Each row, then the tier of its hidden value
[  64  -28   -5  124 -306   65 -191  -18  166 -114  -17   47   75 -168
 -177 -120   28  100  144  218 -150  -52 -199  -14  371 -171 -157  135
   85  -25 -142  162  -54  139 -155  121  267  244  -36  120  122  192
 -503 -194  124] -> Z941
[  75  110 -366  -50  275  -32 -126    1 -191  109   67  -16   -3  122
 -221  140  288  -61  145  146  203 -201 -298   29 -252  -20 -298  -89
  209    4  107  -32    2   25  167  152  207 -183  107 -110  114 -182
  237   57  -35] -> Z72
[  23   88 -251  -72  251  -54   26  -50  -94  -61  -46  -69    0  144
  -34   35  163  107   73   -7  126    8  -17  -96 -177   75   20  -22
    9  -15  133 -231  -39  -45   85  -11  -17  -70   17   -4 -169 -147
   34 -138  -36] -> Z148
[  60 -124 -182  -54  105   24  -53  120  -25   13  -47 -206   26   54
   86   20 -134   74   51 -130   37 -120  -86 -117 -205    3 -101   -5
   23  -78    6   12 -110 -131 -133  122 -207 -186  157  -20   53  -88
    2  -32 -117] -> Z749
[  71  101 -245 -172  -38  -72   22  149   32  -32  225   59  231   48
    1   18 -121  -95    4  146  245   56  -84   22   74  -75 -211   21
   50  247 -217   72   67   74  -67   98  150  213  -82    5   74  182
  -38 -316 -140] -> Z973
[ 170 -135 -102  -82 -112  -76  133  262   19  -86  143 -228  157   17
  147  -90 -329   -7  -15 -101  119   56  112 -275  -94  128   58   63
 -151  161 -160  243   45 -118 -144  -17 -177  136  -15   27 -114   25
  -83 -351 -142] -> Z649
[ 210   31   37 -165 -253  133  -23 -201   74  102   70  188  117  -13
 -211   40  132  -69   96  161   69    2 -150  -74  115 -130 -189   63
   99   59   90  248 -112   54  -56   35  309   89  -18  205  -74   -8
 -296 -257  223] -> Z649
[  39  234 -116   58  194  185 -138 -242  -27  -71  -96   48  -39  174
  -30  -26  266  152  166  119  -95  -13  -54   53  -26  -23  -85  -44
   31 -244  152 -106 -177   51  214  -49  103 -201  -23   22  -30  -12
  -28  -81  152] -> Z606
[  55   17 -192 -108   82   42  -28   61  -52  -82   75   34   12  201
  -96  101   18  -60   39   36  179   26 -118    0  -23   40 -119    5
  244  -18  -58   82  -37  168   44  130   97   32 -117  -73   67  -17
  -33 -195  -51] -> Z72
[ -49  231 -107    7  154  301 -323 -169  -78   19   -8   47  -39   58
 -102  -10  275  139   87  114  -77  -12 -108   71   41  -62 -190  133
  149 -177  111 -121  -92   43  191  100  172  -12   -2   50   40 -105
  -94  -28  204] -> Z973
[  24  -14   21   95 -134  185 -129  104  -12  -40   41 -145 -129  -36
 -122  -30   27   31  117   60 -155   10  -32  -56    3   49   17  126
   26  -64  -19  143   46  -13   86  111  150  150  -73   54  -31  -79
 -179  -92  184] -> Z606
[ -91  171 -278  111   85  205 -312   42  -26   -8  -51 -191   -6  -36
  185  -46  -85  108  106   69 -108 -208 -236   99  -58 -212 -294   33
   52  -98 -106  -23  -89  -18   -5  142  -48 -157  160   -5  226  -43
  -47  -37  -12] -> Z606
[ 159  195 -322 -240  107 -208   55   83  -78  292  263   87  178   -7
 -147   81   91 -155   90  162  300 -197   52   81 -219   99 -213 -164
   25  260 -138  130  229  109   66   26  272   81  127 -168   -3   75
  520  113  -94] -> Z324
[-131 -161   25  301  -91   -9  -39  134   94  -40 -223 -423 -309   42
   29 -233 -302  184  -43  -48 -226 -207  151 -131 -297  221  458  127
 -149 -178  -56 -102  128  -79   24    1 -156 -102   11 -131 -117   -8
  175  -12   -7] -> Z941
[  10  178 -353 -176  150   12 -152  -75   37  130  -67  -73  212  -47
  340  -93 -195  163   -7  -75  115 -247    0   26  -88 -116 -245  -48
  -12   14 -148  -55  -91   44 -220   -9 -251 -148  296  -75   92   45
  145  -17 -165] -> Z973
[  17  106  -38 -161 -177  134  -26   68  158  111  250   64  150  -13
  -24   58 -184  -72    5  134   27   18  134   59   81  -46 -140   67
  -20  101 -238   77   84   65  -55   58  163  157   46  113    2  230
   33  -75   32] -> Z324
[  77  -89  186  -23 -316  183  -18    4  168 -258 -145  -10    3  -37
  151 -128 -183  145   93 -129 -209  228   48  -62  310  -78  103  123
  -16  -97  -67  211 -213   44 -235   60  -55  276 -238  182  -95  112
 -699 -421  156] -> Z649
[ -16   75 -202 -108  363  205  -91  184 -215  -76  130 -189  -32  234
   72   88   64   40   23 -121   96  172    8  -67 -262  130  -82   72
   40  -68   99 -141  -42 -193  217  139 -140  -61  -78  -29  -26 -210
   98 -130  -37] -> Z749
[  92   50 -165 -135   87  105   20   87 -137   92  147  -93  -60  194
  -73   92    9 -135   16   28  191  -14  -50  -58 -294  125  -53    6
  104   55   39  141   66   -8  184   76   86  -40  -61  -73  -39 -169
  232 -147   32] -> Z606
[ 127  311 -429 -387   81 -101   66  -32   31   81  100  255  307   74
  224  132  -47 -153  139  119  338  -53 -230  311   40 -306 -494 -291
  135  256 -204  109 -113  208 -172  103  134    4    9  -69  215  235
   56 -218 -182] -> Z256
[  14  -89  123  -63 -424  107   36   55  284  115   73  -52   34 -171
  -46   10 -272  -11   53   83 -168  -45  110  -21   88 -110   22   92
 -134   67 -175   84   45  -51 -237   64  123  150  117  238  -94  199
 -214  -47  122] -> Z359
[  65  -44   18   16   -3   41  138  114    7 -188    9 -148  -73  234
   53  -64 -145   28   13  -59    3  179  148 -133 -134  189  253   40
  -91  -49    4   54  -20  -55  104  -32  -66   36 -240   -4 -180   26
  -50 -352   -1] -> Z649
[   5   89 -107  -79   94   15  -28 -167   71  -62 -165   11   24   75
  103  -72   -4  217   38  -90  -16  -28  158  -40   19   66   99    0
   11 -141    6 -136 -111  120  -85  -75 -114  -20   37  -10 -159   24
  -75  -95    8] -> Z148
[  34  -43  -13   94 -124    8   18   52   44  -31  -23  -65 -162   44
 -235   28   74  -24  152  137  -88  -45  -74   10  -64   41   85   -7
   41  -47   12   50   51   44   80   95  250   50  -92    8  -52   16
  -66  -57  121] -> Z359
[   7  265 -304 -324  -22   74  -28  104   61  120  220   73  265 -105
  217  129 -122  -88  103   91  142   28  -81  209   58 -291 -427  -85
  -35  280 -227  -23    4  -20 -166  140   90  156  114  124  100  154
  -57 -124  -69] -> Z359
[ 187  155 -360 -186  436  -89   96  -76 -247   10 -119  -16  -47  314
   94   67  236   -7  165  -98  261  -69 -121   46 -396  128  -90 -293
  124  -73  205   48 -141   54  177   -4  -78 -295  -61 -267  -15 -199
  327  -87  -84] -> Z606
[ -20   94 -244 -132  175  -16   59   -4   55  -79 -152  -84   29  117
  294   20 -138  130   95 -132   20  -23   40   85 -120  -58  -28 -157
  -41  -75  -53 -170 -155   10 -138   16 -233 -159   62  -43  -22   68
    1  -88 -137] -> Z324
[ 109 -269  131   62 -368  -92  147   53  208  -31  -91 -183  -63  -94
 -117 -165 -219   98   14    1 -108  -45  139 -270    4  143  335  123
 -156   19  -49  122   69  -43 -203  -47   -1  166   -2   86 -236   82
 -229 -194   71] -> Z941
[-179   52 -321   -3  282   16   29  141  -44 -195 -150 -293 -101  181
  279   60 -154  132   40 -130   24   43  -88   11 -274  -76   48  -36
  -64  -37   29 -423 -104 -183  -21  102 -283 -191   12   17  -60 -123
  -47 -205 -184] -> Z72
[  18  124 -251  -40  -71  256 -250   42   59  -97  248  -26  248  -77
   20   46  -56   55   55  175   26    1 -152 -110  300 -182 -423  188
  113   31 -230   75  -47   99  -75   75   57  141  162  195  146   39
 -354 -214   12] -> Z359
[ 236 -277  186  108 -280 -233  311  -14   80   12 -111  -46 -233  174
 -428  -47   40 -115  103  109   14  -73   25 -185 -266  267  437  -69
  -34  -22  169  258   75   17   85  -40  308  -29 -224  -52 -273   21
   75 -191  128] -> Z649
[  52  -20    7  -96  -63   22    7   -9  108   -8  -46  -45   64  -68
   50  -55  -65  162   74  -95  -92   34  189  -83   42   45   76   42
 -109  -39  -27  -44  -51  -47 -161   -5  -69  112   62  100 -174   62
 -175  -58   46] -> Z148
[  47  -24   40  -20 -204   68   61  -96  158 -100  -74 -118    1  -81
   66 -133 -121  216   25  -62 -129   50  292 -254  125  143  267  140
 -146  -48  -57    3   15   66 -130 -174 -104  210   44  147 -343  -14
 -297 -207  139] -> Z256
[  87  -53 -100 -210  -52 -101  167   74   65   23   30   12   68   66
  -23   86  -90  -53   55  -29  141   48   10  -18 -101  -13    3  -63
  -11  129  -20  -14  -21  -41 -142   81   45   63  -33   56 -114   60
  -55 -176  -65] -> Z148
[  93  -22  -10 -188  -52  101   53 -145   95 -147 -148  167   13  108
  -27  113  117   62  166  -50  -10  164 -126   54  169 -146  -92  -62
  154 -113  105  -17 -285   88 -160  111   64   32 -131  147  -51   38
 -492 -236  103] -> Z72
[  19  128  -86   43  218   88   64  -20    3 -197  -70  -25  -87  275
   29   45  138   82  200   49 -102  156   -3  112 -104   11   32 -146
  -66 -201  109 -178 -171  -62  196   19   31 -192 -172    6  -35  112
  -28 -137   29] -> Z256
[ 187  147 -117 -228   13  -52   78  -36 -109   74  112  250   24   63
 -338  138  445 -174  234  233  191  148 -281  169  -19 -106 -222 -124
  124  206  189   61   -5   -9  148  188  528  210 -253   38  -22   -6
 -119 -195  169] -> Z941
[-180  169 -115  250  128 -112  -65  -81  111 -102 -424 -137 -257  -18
  126 -137   62  287  254   13 -350 -182   36  289 -126  -73  222 -201
 -158 -242   23 -375  -74   14   -2   25   11 -171    1 -110  -50  155
   39  161   24] -> Z324
[ 106  224 -124   14  215  -52   14 -263  -70  -46 -217  106 -138  155
 -109  -57  398  154  236   62  -44  -48   53   98  -86  146  120 -192
   47 -199  189  -56  -78  196  215 -104  179  -75 -120 -156 -161  -31
  102   10  161] -> Z256
[ 169  138 -200 -181   49  -60   96  -32  -85  -28   94   74  116  127
  -41   20  115  -68   78   84  244   80  -80  -57  -69   16  -89  -49
   36  171   48  106  -11   41   73  -13  165  110 -139    7 -120  -51
  -39 -356   10] -> Z649
[  99  101 -257 -168  223   98  -54  -35  -99    7  134  111   87  254
 -147  194  190  -93   95  114  225   12 -229   42 -100  -59 -322  -63
  235  -39   73   -5 -128   56  128  140  155 -164  -15   -7  119  -42
   58 -121  -34] -> Z72
[ 149   54  -43 -133 -176  -38  -47    6   53   61  116  162  158 -184
 -240   32  215  -15  200  169    7   44 -120   40  205 -141 -228   13
   16  166  -13  102    6   -4 -110  140  373  312  -24  157  -29  102
 -319 -101  136] -> Z749
[ 145 -148   65  -16   12  107  206  100   -6 -182   71  -94  -59  359
 -109   97  -29 -101   68   22   49  256  -93 -149 -221   54   92    2
  -58  -71  192   34 -172 -250  158   71   35 -182 -254  146 -109   -3
 -147 -417   22] -> Z649
[  38  220 -130 -185  106  206  -91 -209  -67   29 -140  115  -38  166
  108   58  143    5  110   -7   65   29 -213  175 -102 -191 -190  -75
  146  -67  175   -8 -238   24   51  107   88 -128 -111   37   19 -109
 -129 -231  135] -> Z649
[ 200  -84    7 -200 -141  -15  107   27   15    9   94  129   54   73
 -236   77  106 -111   96   68  146  127 -102  -48   34   13  -65    2
  115  106   58  192  -37   25  -43  128  254  188 -175   65  -63   32
 -212 -248   87] -> Z973
[ 195 -153  -91   25   51  -75  143  -34   64 -284 -146 -112   37   96
   27  -51   43  217  183 -110  -63   74   74 -272   81  147  122  -73
  -56 -195   54   41 -196   38 -121 -114 -204  -56   10   36 -171    5
 -346 -197  -31] -> Z359
[  46  108 -340   57  -14  -22 -239  -47  -60  128  -63 -131   56 -112
   25  -90  -25   45   69  118   89 -389 -290  -42 -116 -142 -263   21
  110   61  -73  145   12   85  -80   65   70  -96  234  -72  133 -140
   55  -69  -30] -> Z649
[-126    8  -28  -99  -95  122  -49   18  103  138 -177 -152 -148   24
  206  -47 -308   51  -53 -120  -59 -121   38  123 -237  -70  116   36
  -15  -28  -48  -90  -23  -57 -147  132 -119  -70   29  -23  -25    3
   80  -51   15] -> Z973
[-125  152  -19 -105  -15  404 -124    7   98 -203   54  -52   49  103
  241  -17 -140  134  -19   -6 -103  322   22   31  186 -162  -82  207
  -43  -63  -54 -211 -164 -102   -3   91 -103  138 -151  241  -23   81
 -441 -393  100] -> Z941
[  45   17 -196 -212 -255 -170   84  166  204  176  -15  -65  150 -217
  277  -35 -430  -34   71  -55   45 -229   62  148  -27 -150 -115 -156
  -94  234 -362  181   76   91 -426   86  -67  132  187  -55   68  252
   58    6 -162] -> Z359
[ -61  -74  -17  154 -131  -13   46   67  118  -72 -115 -309 -134  107
  145 -203 -413  124 -115  -63  -65 -134  239 -195 -210  213  402  127
 -135  -71 -144   17  101   32  -24 -118 -194  -42  -11  -70 -196   24
  138 -227  -57] -> Z649
[ -65  180  -45  -82 -123   97  -53 -233  147   91  -93   95  -44  -35
  -53    0   48   95   59  114  -67  -82   75   90   53  -80   42   35
   20  -27  -11 -153    2  145  -38  -27  189   74   55  109 -167   47
  -79  -40  176] -> Z324

[-113   20   98 -153  -60 -263 -134 -111 -132  287  205   11  -86   27
   87  195  154  -19  -49   93 -186  241   74   11   60 -131 -394  -42
 -218   25 -236  216  -36   24  144 -101  228 -192  166 -144  126  262
   60  108  108] -> H
[-149 -353 -101   73  -70  -62  287   25 -125  286  495  -17  -83   58
   66   90  244  110   36  194  -68  311  258  182  -43 -174 -110  236
   45  177 -142   47 -146  139  104   54 -131 -110   98 -198  -61  -35
  197   39  452] -> A
[ 231  134   -4  184  -91  127   34  -90 -147  -16  206 -110 -419   -2
  -71  168 -111  281    3 -114  -59  -21  -42  209   63  115  -46 -101
 -162  -71 -158   46   28   15  -81  123  110  216  129 -219  140  182
  105 -139 -263] -> A
[-117  426 -179 -266   96 -248  425  584   44 -227  228  368  133   11
  -38  123 -155 -410  648  236  -99 -355 -328 -304 -212   57   -4  -64
  138  137  229  -55   11 -323 -200 -277  607   44  -63  120 -257 -314
  -65  457  104] -> K
[  62  103  -73   65  -82  195  -67  -91 -247  -48   37 -320 -148 -139
  157  227   74  123  -56 -159 -164   52 -150  -65  143  -48  -84  -19
  -76 -119  -52  193   55    8   87  -52    0  224   48 -123   91  253
  261 -215 -403] -> H
[ 166  -51   84   39  -88   60 -358 -411  231 -244  -36  201 -190  137
 -228  -80  346  260 -381   66   39  -42  202  331  115  286 -115 -226
 -250  -61 -245   42  -91  123  181  156 -352   11   31  -87  242  192
 -487 -141    9] -> V
[-302 -251   18 -239   58 -230  -74  -71    1  213   25 -282  284  190
   90  161  212 -208 -185   65 -200  211  207 -237   11 -176 -114  173
 -138  227   33   44 -171  269  194  -84   90 -228   45 -200  -63  105
  100  127  185] -> T
[-175  -90  115 -365   60 -289 -177   54   31  202   96 -245   44  301
  -76  186 -220 -138  -31   28 -255  222  102 -229  134   30 -258  -97
  -70  185 -203  -66 -178  169 -139   13  434 -371  101 -168   97  260
   41  164    1] -> R
[ -39   54  -72  107 -132  132 -378 -420  245 -253   39 -108  149   63
  -66   -5  450  -15 -248  -30   38   71 -128   -7   40  283 -166 -203
 -267    0  100  169 -362  312  364   81 -148    8   25 -170  248  203
 -135 -300 -195] -> H
[ -53  -67  -98   96   29  429   77 -129 -120   55  -66 -606 -153   99
  149  188  -74  -38 -270 -164  -40  151  106 -133   96  -82   92  115
  -16    7  111 -140  215   73   67  122 -100  240   79 -215 -353   84
  365  -48 -270] -> V
[-240  193  -84 -442  160  185  -13   82   63 -424 -281   53  239 -171
   59 -164  347 -376  -88  151  -89 -180   27 -362   19 -123  -20  -79
  -38  100  164  127   96 -212  121  -91 -105   37 -129  -67 -253  -50
  -79  387  -21] -> P
[  66  -18   -7  -39  -96  -10 -307 -372  330 -202  131  186 -136  300
 -114   41  153   58 -209   98  101   70   48  237   65  421  -74 -230
 -133   47  -33   15 -222  185   98   46  -30  -92   80  -65  104  113
 -396 -182  -88] -> A
[  88  461 -224 -275  101  -28  153  338  144 -387  -96  -75 -189  131
 -373   87 -334 -108  300   39 -359 -433 -345 -468   92  -76  186 -131
    8   52    8 -233   75 -166 -309  -33  463 -245  -81  -49  -59   68
 -121  489 -361] -> K
[ 248  177   26  225 -145 -305   72  161 -244  220  287    1 -383   49
 -180  398 -249  429  206 -100 -145  -20 -153  212   91  -58 -263  -37
 -229 -169 -301   32   55   36  -16   27  302   99  132  -53  417  212
   60  -78 -183] -> K
[ -77   86 -112 -171  113  -12  226  370  -22 -218  -65  121   42  -49
  -82   97   38 -150  192  162 -110 -249  -43 -181  -18  -34  -52  -25
  172   17  -31  -98  193 -216  -76 -183   31   95 -125  166 -153 -147
 -135  236   98] -> E
[-156  -54  -10 -241   32  130 -467 -392  301 -159 -225 -263   45  249
  -50   72  198 -233 -406   49 -120  134   34 -237  176  214 -180 -239
  -54   53  -61  -41  -77  188  136  -81  -21 -290   24  -40  -49  290
 -234  -66 -203] -> P
[ -83  262  -93 -269  125   70   71   82   91 -257 -168   58  -54  -37
 -143  -57  165 -243   -3  168 -219 -266  -15 -299   -4 -149   -7  -83
  -74   60  -22  -51  186 -218   -5  -93   83 -123  -47  -66 -234   11
 -161  480   32] -> P
[ -54  312 -298 -164  103   51  188  301  180 -595 -193 -117  147   94
 -210   63  -50 -205  199   30 -134 -451 -260 -489   41  -74  286   50
   49   49  268 -261   -6   16   28  -76   71   38 -245   20 -134 -206
 -132  300 -338] -> V
[-207 -284   79 -400  135 -225  267  539  -66  184  249 -122  365  252
  -65   -3 -309  -61  198   15  -84  161  256  -84  -39   34   28  109
   42  380   98  -72 -275   63 -312  324  300    0   34 -232  -36  -84
  235  281  349] -> K
[ 100  181  -85  252 -111  178   84  -55 -134  132  294    1 -378  -62
  125  311  -12    7  148   26   -2   78 -224  161  -44  212 -276 -186
   62 -138  -92   99  187 -171  -24 -196  238  221  178   58 -102  110
  128 -223 -126] -> A
[ 123  210   34 -143   -8  -15 -335    5  313 -345 -155  314  -66  106
 -400  -34   87   85  -73  113   -5 -197 -123   71  120  377 -298 -468
  -97 -108 -208  -20    0 -115  -22   73  -12  -77  -32  177  292  182
 -557   30  -64] -> R
[-159 -243   13 -171   52  120 -110 -281    8  300  -77 -338    8  185
  125   98  237 -141 -405   46 -264  217  268 -107   37 -144   -3  109
 -100  146  -27   44  140   21   78  -30  -51 -178  167 -185 -359  248
   76  158  187] -> T
[-164 -314   63 -328  142  -30   10  197 -135   45 -123 -288  114   43
  -65   52   -3   37 -179    6 -199  113  306 -151  154 -167  -84   75
   25  166 -181  -22    3   89  -93  105 -104  -74  -48 -148   52  135
  100  141  109] -> T
[  90  212  -56   77 -112   -2 -325 -397  406 -286  104  179 -150  188
 -340  -52  284   41 -156  105   28  -76 -117  104    6  340 -165 -329
 -327   19  -48   23 -298  214  194  114   42 -204   76 -171  262  180
 -404  -46  -95] -> A
[ 112 -148 -166   59  -65  -78  290  499 -325 -221   96  -32   14 -155
 -120  183  -27  569  171  -92  -22  -81    6  130  220 -281   48  248
   49 -120 -105   46   -5   68   95  184 -415  352 -205   45  439  -70
  120 -114 -157] -> K
[ 101  195   -7  250   25  340  118 -107    9 -233   96   60 -256 -115
    0   32  152 -167   47   47  105 -233  -33  124 -189  396  -87 -245
    7  -21  -10  -49  115 -121  -49 -106   63  426   48  -73 -219 -110
  -66 -144  -22] -> T
[   3  -65   88  145  -73  162 -225 -385  -96  170 -119 -140 -158   63
  244  274  229   93 -467  -78  174  233  204  271   81   32 -241    0
 -242 -169    8  124  312   31  390  -33 -268  356  155  -15 -129  137
   -1 -232 -133] -> E
[ -26   37  187  -87  -24  177 -461 -338  189  -73 -104   83  -94  105
  -27   18  152  -42 -384   25  242  223  137  236  101  437 -473 -441
 -199  -75 -119  102   40    4  163  127  -79  126  136  -11   94  219
 -249 -191  -82] -> R
[ 108  -75 -123  -19  -22   60  115   65 -131 -198   77 -169 -401   18
 -213  109 -102  407  -78  -15  -99   16  138   61  269 -237   34   97
  -40  -30 -282 -111   29  150  -10  192 -236  -48  -67 -198  245  106
   47   57 -253] -> A
[ -77 -125 -175 -117    3  401  -59   39 -187  -79 -235 -447  129 -180
   87   44  280  141 -272 -115 -249   98  -24 -220  238 -291   17   94
   33  -78   21  187  176  -93  146  107 -426  119  -55  -37  -42  281
  258  -20 -191] -> R
[ 141   54   60  184  -98 -110 -127 -243   59 -157  142  334 -183  -24
 -100   75  384  132  -66  125   26 -153   55  312  -59  255 -208 -163
 -184  -80 -226  108  -66   57  196 -136 -125  154   26   -2  218   35
 -386 -188  106] -> E
[ 114   63   77  161  -38   30   44  151 -244   22   46   13   20 -112
  147  269   24   91   88 -122   50 -100  -77  189  -60  235 -170  -88
  -41 -128   19  156  138 -124   27 -108   58  585   42   95   62    5
   54 -299  -97] -> E
[ -16  126 -116  -10  -87 -388  -15 -110  170  228  226 -214  -57  522
  -83  391 -231  -37   38  -33 -188   60 -133 -147    3  -58   99  156
 -287  127  180 -150 -162  295  105  -39  521 -286  171 -195  -53  102
    1  163 -176] -> A
[ -45 -257   64 -145   16 -275   41  377 -261  134   73   -5  144  -78
  -71  195   70  226  104   36 -241   40   90   19  122 -106 -279   35
   80   -2 -326  125  -24   -8  -51  -61  -61   31  -64  107  350  148
   -5  -59  209] -> E
[ 144 -127 -208  244  -10  219  369  333 -357 -285   34 -404  162 -278
  -70   47  194  356  142 -235 -268 -336  -75 -110   13 -203  379  308
    6   15   77   68 -138  132   -1  147 -350  506 -197 -217  211  -31
  329 -192 -162] -> T
[ -44  164  -77   -2   -7  399 -489 -356  416 -343 -337 -307  203  214
 -109   31  187 -238 -376 -116   78  -36 -221 -211   75  486  -99 -384
 -137  -45  274  -44  -74  132  201   80  -50  101   16   19  -70  211
 -216 -245 -396] -> V
[  20   57   15  110  -41   49  132   13 -143  -22  233   10 -109   14
  189  195   -3  -32   91  -15  104   17   37  155  -66  183  -81   -4
  -19  -10   38   27   30  -13   49  -67   97  390   62  -75 -113 -105
   99 -149  -67] -> R
[ 207  204  147  371 -124   18   -3  -48 -408  153  151   47 -310 -273
  187  355   99  218   53 -136   69  -29  -88  348  -47  142 -410 -145
 -208 -282 -203  261  247 -131  159 -165   81  624  143   12  208  128
  134 -376 -176] -> E
[ 137   84  157  131  -52 -125  -29 -197 -224  244   47   80 -409   13
   97  310   54  177 -187   -6    0   30  195  320   10  -66 -243    4
 -290 -145 -231   93  342  -80  162 -121   47  251  184  -75  -17  122
  -61   -7  -20] -> T
[  67  -53  116  210  -88  124  -12  -87 -304  133  168  -66 -125 -200
  145  127  235  213 -109  -86   42  132  127  293    2   55 -293  -48
 -178 -105 -171  240   56  -14  169   75 -161  430  112 -145  156  137
  186 -260   32] -> V
[  63  206  -76 -211   99 -142  109  173   41 -310 -185   95 -117  106
 -166  134  -73  -19   41   68 -155 -371    4 -158   56 -109  157   42
  -76    7   -9 -150  193  -92  -38 -129   82   33 -107   15  -84  -80
 -271  326 -165] -> T
[  88  -17  -49  139  -66 -132  323  354 -477   58  149 -205  -17 -203
   -8  198   15  466  117 -178 -127  -47   70   74  100 -465   16  340
 -243  -79  -72  128   29   78  180  216 -189  391  -51 -231  326   11
  373   48  -94] -> R
[-165  159 -366 -165   74  287  144  270  146 -518 -194 -198  367  -24
    3   29  180 -299  137   35 -128 -283 -321 -509   27  -16  242   42
  217   42  392  -76    1  -81   86 -130 -107  125 -230  133 -272 -153
    5  115 -243] -> R
[ 184  289  -31  265 -170 -105 -184 -290  -12  -27   70  213 -289  -24
   28  321  299  101  -32   49  -77 -149 -220  180    0  121 -260 -147
 -205 -268 -160  153  178  -73  298 -333   44  151   93  149  118  161
 -293 -198 -171] -> P
[  98  120  -31  152  -89   28   78   49 -259   52  135 -114 -121 -145
   38  182  117  206   45  -94 -134  -31  -81   65   33 -119 -119   37
 -180 -107  -83  168   63  -41  124   26   -3  266   62 -126  144  142
  184  -63 -118] -> R
[ 242   70  178    7 -136 -215  -76 -100 -226  270  238  281 -344   71
  125  263  -65  364  -55  -43    4  108  116  513   49   95 -173  -56
 -280 -113 -178  282  160 -163   -3   20  144  273  245  -68  143  206
  -82  -88  -33] -> A
[-122 -291   67 -252   11 -168   89  150 -157  363  239  -66  -11  152
   48  120  -39  112  -50   89 -174  311  287   93   87 -162 -157  120
   -9  156 -194   74    0  -20  -88  121   61 -147  134 -136  -31  150
  142  186  316] -> K
[ 112  274 -216 -526  238  231  367  691   41 -732 -175  171 -102 -115
 -363 -225 -276  -70  412  147 -352 -619 -153 -390  113   23  371 -168
  393  117  -99 -210  158 -487 -642   32  102  -15 -279   81 -171 -114
 -226  553 -139] -> H
[-176 -294  119 -312    8  -83 -159 -139  -89  486  130 -328  -18  247
   96  131  -25   23 -303    4 -244  476  308  -13  150 -158 -204   57
 -148  185 -169  117  -28   85  -33  167  143 -307  243 -278  -76  377
  227  164  174] -> K
[   0  236 -190 -389  226  191  233  565   61 -585 -288  -54  161  -53
 -221  -57 -176 -235  295   39 -291 -548 -225 -493   37   81  284 -126
  294   96  111 -182  130 -316 -408  -90  155  112 -249  124 -210 -110
 -139  345 -197] -> E
[ 271  152  130  397 -147  -54  134  -16 -346  151  355  166 -525 -100
  104  350  -96  328  132  -61  143    7   33  502  -26  172 -320  -89
 -140 -236 -300   71  216  -87   54  -69   99  536  157  -21  170    7
   55 -298 -107] -> R
[  87   18   27 -174  -19  242 -587 -553  393 -412 -375   91 -122  165
 -207 -115  411   70 -598   73  -13  -68  127   99  220  295  -83 -338
 -202  -88 -144   48   47   44  209   60 -416 -125   -8   15   80  307
 -606  -77 -198] -> P
